(in the rows, 128 means zero)
Each row is followed by its group and then its class within the group.
[105 120 111 134 110 142 127 125 143 151 136 152 132 129 113 124 126 130
 132 130  83 123 156 146 102 143 121 107 102 126 128 124] : Gevi > (93)
[163  44 127 113 119 114 136 136 188 116 122 142 113 136 156 110 153 138
 140 113 171 101 128 102 138 131 127 136 125 122 139 144] : fusiv > (96)
[138  22  89 115 119 116 120 120 150 143 107 146  75 124 167 126 161  91
 172 104 227 103 192 110 117 124 132 137 130 136 126 156] : fusiv > (94)
[121 176 142 125 147 124 103 125 113 109 124 112 161 124 132 147 126 133
 137 115 176 176 102 128 136 114 137 140 131 135 127 126] : Nazam > (84)
[154 229 137 105 125 133 131 147 104 107 128 119 167 106 100 124 110 141
 103 159  89 166 121 157 172 143 121 122 108 130 119 105] : ras > (80)
[151 223 128 123 140 104 130 129  97 130 122 120 168 115  91 127 141 133
 114 133 145 198  84 135 174 100 133 148 166 125 142 117] : ras > (79)
[ 83 187 156 121 110 129 110 134 113  94 121 114 154 114  88 129 132 128
 137 147 110 175 132 135 146 123 134  56 130 137 114 119] : ras > (79)
[134 180 120 115 131 129 101 119 116  84 124 114 152 122 117 132 145 131
 128 128 122 187 100 131 173 116 122 125 147 142 146 126] : ras > (80)
[154  80 130 144 152 142 118 153 149 149 135 154 132 143 149 131 129 142
 135 105 120 103 165 117 117 151 119 140 129 122 124 140] : Gevi > (93)
[159  31 112 122 112 140 146 138 147  94 131 163  84 140 142 126 120 120
 132 132 101  64 208 117 113 152 142 116  85 140 128 144] : Gevi > (82)
[120 181 134 123 106 115 116 121 106 111 126 126 153 123 100 139 136 130
 120 150 100 184 139 133 153 252 116 120 129 134 120 131] : ras > (79)
[194  95 109 135 113 185 119 187 128 207 160 148 153 158 176 134 111 129
 133 160  73  43 187 123  79 204 106 135  78  48 110 111] : Gevi > (93)
[158  67 135 115 115 116 123 129 116 131 123 172 112 138 153 127 139 128
 164 112 188 113 152 112 131 134 121 113 104 148 123 134] : fusiv > (96)
[130  92 120 140 104 153 108 147 155 135 144 146 112 146 127 141  76 134
 133 151 103  94 176 135  97 152 137 123  95 130 124 131] : Gevi > (93)
[137 190 134 125 133 140 115 132 119 104 124 125 161 114 102 117 124 139
 107 132  93 180 115 128 183 133 116 129 117  81 133 117] : ras > (80)
[149  29 155 123 115 133 110 127 138 132 115 148  96 148 176 136 149 119
 168 126 204  85 157 112  85 119 126 128 103 146 126 150] : fusiv > (94)
[111  89 136 121 115 129 102 132 149 137 121 128 141 138 162 123 152 133
 160 124 162 139 133 112 130 156  99 119 120 130 133 135] : fusiv > (96)
[129  62 111 128 108 138  84 128 102 126 128 170  82 129 136 131 138 113
 149 115 114  92 189 126 123 146 113  59 108 134 119 149] : Gevi > (82)
[108 195 137 144 137 121 113 125 118 130 123 118 163 105  95 136 152 137
  46 135 131 190 116 139 180 115 116 123 154 141 137 113] : ras > (79)
[181  79 134 117 104 127 128 149 128 144 122 139 126 136 170 133 156 130
 154 153 184  87 137 100 106 173 121 124  80 131 127 130] : fusiv > (96)
[134 177 127 127 136 127 113 135 110 124 129 117 161 119 100 140 140 136
 120 133  87 176 120 133 169 139  59 125 121 125 135 102] : Nazam > (97)
[ 99 129 147 130 121 113 140 107 110  68 128 112 150 123 120 134 114 132
 111 130 118 164 127 130 147 115 128 123 113 140 129 130] : Nazam > (84)
[135  21 127 140 123 136 142 128 160 155 124 169  80 140 138 103 141 119
 161 100 158  95 187 118 119 144 123 122 132 128 132 157] : Gevi > (82)
[170  39 127 109 120 125  94 140 170 122 120 146 103 141 173 136 161 126
 162 120 187 112 133 110 124 145 118 127 118 140 134 143] : fusiv > (94)
[146 198 139 113 127 136 119 139  94  52 141 125 155 117  64 159 129 131
 109 152  63 183 176 143 182 152 123 104  77 139 126 111] : ras > (80)
[144 159 134 134 204 124 121 104 110 112 136 133 137 123 141 129 129 155
 104 121 129 180 130 125 144 110 144 142 142 129 126 104] : Nazam > (84)
[118 228 126 136 124 113 115 114 113 101 139 120 160 103  57 124 133 133
  74 127  90 223 123 140 186 128  57 132 143 126 140 119] : Nazam > (97)
[147  38 128 144 108 144 125 126 147 140 125 164  85 129 129 122 116 114
 137 118 134  83 197 117 119 135 122 132 119 125 155 159] : Gevi > (82)
[122  13 133 105 104 126 130 115 138  83 121 135  94 140 163 142 148 109
 176 124 210  82 138 103  79 140 141 106  78 157 137 146] : fusiv > (94)
[179  98 131 108 112 164 104 159 137 168 144 151 143 151 162 141  92 135
 129 142  83  76 176 134  70 181 123 123  91 113 110 129] : Gevi > (93)
[130 199 148 101 136 120 113 127 110  87 136 116 156 118 101 141 143 129
 143 126 142 190 131 130 171 122 122 122 132 140 145 132] : ras > (80)
[120 158 125 128 152 108 111 119  99 102 133  91 151 114 122 112 132 136
 113 119 127 149  93 118 165 120 119 126 144 134 131 126] : ras > (79)
[134 173 122 109 141 100 105 123 123 134 112 142 175 111  91 110 161 129
 131 101 151 230 127 122 156 120  98 129 190 126 148 140] : Nazam > (97)
[193  42 125 120 152 115 138 149 146 182 111 144  94 143 192  96 158 125
 143 111 224  94 119  89 136 123  96 151 160 130 134 149] : fusiv > (96)
[120  92 120 128 117 153 123 128 149 135 115 157 116 140 145 147 130 155
 148 121 148  90 135 121  93 142 127 128 112 116 135 148] : fusiv > (94)
[170  75 124 114 129 124 131 133 134 115 128 143 114 123 157 132 151 121
 151 111 190 112 142 106 158 140 112 118 133 157 126 143] : fusiv > (96)
[147 204 138 129 133 114 126 138 105  67 128 128 159 120 120 123  90 138
 132 150 107 176 125 122 206 132 105 115 121 136 148 120] : ras > (80)
